Below is a small trained network, with its code and all its weights. Each question gives an input and a class and asks what happens when units are switched off, that is, made to give their printed mean instead of their output.

import numpy as np


def w(rows, s, z=0):
    codes = np.array(rows[::2]) - 128.0
    scale = np.full(codes.shape[1], s)
    scale[-1] = z or s
    return codes * scale


def norm(h):
    return h / np.sqrt((h * h).mean(-1, keepdims=True) + 1e-5)


def f(y):
    return y / 2 * (1 + np.tanh(0.7978845608 * (y + 0.044715 * y**3)))


def log_softmax(a):
    a = a - a.max(-1, keepdims=True)
    return a - np.log(np.exp(a).sum(-1, keepdims=True))


def net(x, mask):
    res = np.array(x, float).reshape(1, 8) / 4 @ E
    u = 0
    for l in range(4):
        y = f(norm(res) @ A[l][:, :-1].T + A[l][:, -1])
        res = res + np.where(mask[u : u + 5], y, B[l][:, -1]) @ B[l][:, :-1]
        u += 5
    return log_softmax(norm(res)[-1] @ U[:, :-1].T + U[:, -1])


A, B = {}, {}
E = w([
[140,144,134,130,133,120],'x0',
[164,54,113,116,253,89],'x1',
[133,131,129,127,132,129],'x2',
[30,134,239,203,171,125],'x3',
[124,122,125,124,128,134],'x4',
[130,130,129,127,127,128],'x5',
[129,130,128,128,127,128],'x6',
[161,120,219,52,98,83],'x7',
],0.0069)
A[0] = w([
[80,124,196,146,183,192,87],'0.n1',
[95,90,214,177,149,121,90],'0.n2',
[179,100,67,85,127,113,252],'0.n3',
[157,148,83,192,167,219,98],'0.n4',
[154,169,2,203,163,93,101],'0.n5',
],0.0059,0.0025)
B[0] = w([
[127,101,170,162,108,19,192],'0.n1',
[121,71,144,123,64,121,209],'0.n2',
[127,108,197,212,90,105,252],'0.n3',
[2,189,133,109,62,100,168],'0.n4',
[97,64,125,95,137,124,205],'0.n5',
],0.0079,0.0032)
A[1] = w([
[109,179,180,137,59,241,104],'1.n1',
[200,101,77,137,54,164,113],'1.n2',
[166,147,181,94,75,2,71],'1.n3',
[13,115,147,93,102,111,75],'1.n4',
[39,144,42,143,134,99,5],'1.n5',
],0.0064,0.0025)
B[1] = w([
[196,162,157,143,158,137,218],'1.n1',
[184,138,182,135,130,11,192],'1.n2',
[81,144,74,131,156,121,253],'1.n3',
[199,149,127,156,132,83,213],'1.n4',
[99,181,77,116,166,107,162],'1.n5',
],0.011,0.0033)
A[2] = w([
[126,180,105,117,98,121,213],'2.n1',
[120,162,220,1,123,80,254],'2.n2',
[197,108,77,79,105,152,105],'2.n3',
[168,61,199,36,91,161,179],'2.n4',
[131,56,144,171,101,97,123],'2.n5',
],0.0089,0.002)
B[2] = w([
[85,92,85,138,214,131,168],'2.n1',
[66,139,32,192,156,122,255],'2.n2',
[30,66,212,140,86,113,142],'2.n3',
[32,154,54,140,134,217,184],'2.n4',
[197,162,64,254,115,129,203],'2.n5',
],0.0069,0.0058)
A[3] = w([
[179,97,54,47,55,91,138],'3.n1',
[138,80,133,109,172,101,247],'3.n2',
[143,46,128,157,204,140,185],'3.n3',
[145,207,118,131,58,139,16],'3.n4',
[144,159,137,255,165,119,141],'3.n5',
],0.009,0.0013)
B[3] = w([
[76,85,193,183,112,92,143],'3.n1',
[122,244,140,86,100,119,144],'3.n2',
[153,150,163,94,93,204,170],'3.n3',
[164,112,138,55,169,222,150],'3.n4',
[166,94,101,82,110,106,249],'3.n5',
],0.012,0.011)
U = w([
[126,74,243,190,86,39,89],'0',
[157,141,178,49,154,227,109],'1',
[130,116,86,110,140,100,254],'2',
[10,134,78,142,170,131,20],'3',
],0.011,0.0025)

Each question gives the input, the list of numbers given to net, and the class t.
The units are the neurons (one row each of A and B). Each row of codes is followed by its name. A weight is (code - 128) times the scale printed after its matrix; where a second scale follows, it is the last column's (A, B and U).
mask holds one flag per neuron, layer by layer. A switched-off neuron (its flag False) gives its mean, the last column of its row in B, instead of its output. The means were averaged over made-up inputs and are rounded, as every weight is.
A unit's drop is (log p(t) with every unit on - log p(t) with that unit switched off) / (log p(t) with every unit on - log p(t) with every unit switched off).
The circuit of an input: a set's keep is (log p(t) with only the set's units on - log p(t) with every unit switched off) / (log p(t) with every unit on - log p(t) with every unit switched off). Starting from the 12 units with the biggest drops (on a tie, the unit counted first), units are removed one at a time, each time the one whose removal leaves the highest keep (on an exact tie, the one counted first), for as long as the keep stays at least 0.8.
circuit, biggest first: the units of the circuit, biggest drop first
most important unit: the unit with the biggest drop
top k neurons: the k neurons with the biggest drops, biggest first
k most important neurons of layer l: the k neurons of layer l with the biggest drops, biggest first
input [-5,1,6,5,-7,3,1,4], class 2: circuit, biggest first : [0.n3, 3.n5, 2.n2]
input [-1,0,-4,7,-7,-1,3,8], class 3: circuit, biggest first : [2.n2, 0.n3]
input [3,1,-6,-5,-7,-4,4,-8], class 3: circuit, biggest first : [0.n4, 3.n5, 0.n5]
input [8,-8,-8,-8,-2,-7,-3,-2], class 0: most important unit : 3.n1
input [8,-5,0,0,-4,8,8,7], class 3: circuit, biggest first : [2.n2, 1.n3]
input [-1,-7,7,-3,6,-1,1,-7], class 1: top 4 neurons : [3.n4, 2.n2, 1.n1, 1.n3]
input [-2,6,5,2,-1,6,-5,3], class 1: top 2 neurons : [3.n3, 1.n2]
input [-7,-2,-2,-3,0,6,1,4], class 3: top 2 neurons : [2.n2, 1.n4]
input [0,6,-3,-3,-5,6,2,-2], class 1: top 2 neurons : [3.n3, 2.n2]
input [-4,-7,8,5,-3,4,6,7], class 1: circuit, biggest first : [3.n4, 1.n2]
input [-2,0,3,-4,-5,1,0,-8], class 3: top 3 neurons : [0.n4, 3.n5, 1.n5]
input [-4,-4,-4,7,-7,-3,0,-6], class 0: 2 most important neurons of layer 2 : [2.n2, 2.n4]
input [5,8,-3,2,2,-8,-2,-5], class 1: circuit, biggest first : [3.n3, 2.n2]
input [3,-8,7,-6,0,0,-2,5], class 1: top 2 neurons : [3.n4, 1.n1]
input [-2,3,-7,-6,-4,-5,-8,8], class 3: circuit, biggest first : [2.n2, 2.n4, 3.n5]
input [-6,8,6,-6,1,-6,7,-1], class 1: most important unit : 3.n3
input [-4,-3,-1,4,6,-7,4,-3], class 2: circuit, biggest first : [3.n5, 1.n4]
input [0,-2,-2,3,6,5,-3,-5], class 2: 2 most important neurons of layer 1 : [1.n4, 1.n3]
input [-6,-2,2,8,1,7,-4,-6], class 0: circuit, biggest first : [2.n2, 1.n3]
input [-6,-6,-6,-2,-6,2,-2,3], class 1: circuit, biggest first : [3.n4]
input [-5,-1,2,-4,0,2,-7,6], class 3: circuit, biggest first : [2.n2, 2.n4]
input [-5,3,4,2,-2,-7,-1,0], class 1: 3 most important neurons of layer 3 : [3.n3, 3.n1, 3.n5]
input [5,-8,2,5,4,-4,7,7], class 1: top 2 neurons : [3.n4, 1.n1]
input [0,-8,-2,0,1,-3,-3,4], class 1: top 2 neurons : [3.n4, 1.n1]
input [-4,5,-5,-7,0,-8,3,-4], class 0: top 2 neurons : [3.n1, 2.n2]
input [1,1,1,3,-4,6,-3,1], class 2: 2 most important neurons of layer 3 : [3.n1, 3.n5]
input [-3,6,8,0,-3,8,-8,4], class 1: circuit, biggest first : [3.n3]
